Here is a tiny trained network, its code and every weight. The questions are about switching its units off for an input and a class, where a switched-off unit gives its printed mean instead of its output.

import numpy as np


def w(rows, s, z=0):
    codes = np.array(rows[::2]) - 128.0
    scale = np.full(codes.shape[1], s)
    scale[-1] = z or s
    return codes * scale


def f(y):
    return np.maximum(y, 0)


def log_softmax(a):
    a = a - a.max(-1, keepdims=True)
    return a - np.log(np.exp(a).sum(-1, keepdims=True))


def net(x, mask):
    res = np.array(x, float).reshape(1, 6) / 4 @ E
    y = f(res @ A[0][:, :-1].T + A[0][:, -1])
    res = res + np.where(mask, y, B[0][:, -1]) @ B[0][:, :-1]
    return log_softmax(res[-1] @ U[:, :-1].T + U[:, -1])


A, B = {}, {}
E = w([
[13,204,16],'x0',
[1,164,162],'x1',
[190,179,68],'x2',
[107,99,91],'x3',
[159,200,78],'x4',
[132,51,72],'x5',
],0.0099)
A[0] = w([
[138,70,150,135],'N0',
[111,110,58,121],'N1',
[222,139,122,255],'N2',
[121,34,187,162],'N3',
[138,101,154,131],'N4',
[132,85,187,190],'N5',
[57,107,137,100],'N6',
[253,152,154,168],'N7',
[164,67,149,180],'N8',
[136,125,145,99],'N9',
[127,162,20,187],'N10',
[87,127,176,168],'N11',
[146,113,174,89],'N12',
[24,162,161,129],'N13',
[142,68,143,148],'N14',
[72,97,65,161],'N15',
[57,154,174,109],'N16',
[50,171,43,139],'N17',
[130,104,164,140],'N18',
[97,132,153,100],'N19',
[140,60,103,144],'N20',
],0.015,0.0057)
B[0] = w([
[67,119,70,176],'N0',
[254,40,109,173],'N1',
[160,224,113,236],'N2',
[58,134,75,217],'N3',
[102,151,94,161],'N4',
[64,152,87,200],'N5',
[101,128,182,178],'N6',
[129,173,141,247],'N7',
[102,163,69,199],'N8',
[116,120,120,139],'N9',
[208,118,146,231],'N10',
[67,127,176,186],'N11',
[64,142,132,165],'N12',
[119,76,195,228],'N13',
[109,154,84,178],'N14',
[155,62,130,193],'N15',
[72,103,216,199],'N16',
[181,101,157,242],'N17',
[72,134,79,166],'N18',
[59,135,168,155],'N19',
[144,126,81,173],'N20',
],0.0086,0.015)
U = w([
[105,98,197,199],'0',
[120,110,44,9],'1',
[253,57,68,123],'2',
[156,224,124,212],'3',
[219,231,119,49],'4',
],0.011,0.0011)

Each question gives the input, the list of numbers given to net, and the class t.
The units are the neurons (one row each of A and B). Each row of codes is followed by its name. A weight is (code - 128) times the scale printed after its matrix; where a second scale follows, it is the last column's (A, B and U).
mask holds one flag per neuron, in row order. A switched-off neuron (its flag False) gives its mean, the last column of its row in B, instead of its output. The means were averaged over made-up inputs and are rounded, as every weight is.
A unit's drop is (log p(t) with every unit on - log p(t) with that unit switched off) / (log p(t) with every unit on - log p(t) with every unit switched off).
The circuit of an input: a set's keep is (log p(t) with only the set's units on - log p(t) with every unit switched off) / (log p(t) with every unit on - log p(t) with every unit switched off). Starting from the 12 units with the biggest drops (on a tie, the unit counted first), units are removed one at a time, each time the one whose removal leaves the highest keep (on an exact tie, the one counted first), for as long as the keep stays at least 0.8.
circuit, biggest first: the units of the circuit, biggest drop first
top k neurons: the k neurons with the biggest drops, biggest first
drop when u is switched off: that unit's drop, to one decimal
input [2,3,6,0,1,-8], class 0: circuit, biggest first => [N2, N13, N8]
input [-7,2,5,8,-3,-2], class 3: circuit, biggest first => [N1, N13]
input [-1,-8,8,1,-8,4], class 4: circuit, biggest first => [N2]
input [5,-1,0,-1,2,-8], class 0: top 2 neurons => [N2, N13]
input [8,8,4,-3,5,-2], class 0: top 2 neurons => [N16, N13]
input [-1,-8,0,4,-1,2], class 4: top 2 neurons => [N2, N7]
input [-7,5,-7,-5,2,2], class 1: top 2 neurons => [N3, N5]
input [1,-3,-2,2,-1,0], class 2: drop when N5 is switched off => 0.4
input [-6,-8,6,5,-5,-7], class 3: drop when N0 is switched off => 0.1
input [-7,-8,-7,0,1,-1], class 1: drop when N0 is switched off => 0.2
input [-3,6,6,8,-2,7], class 2: drop when N1 is switched off => 0.1
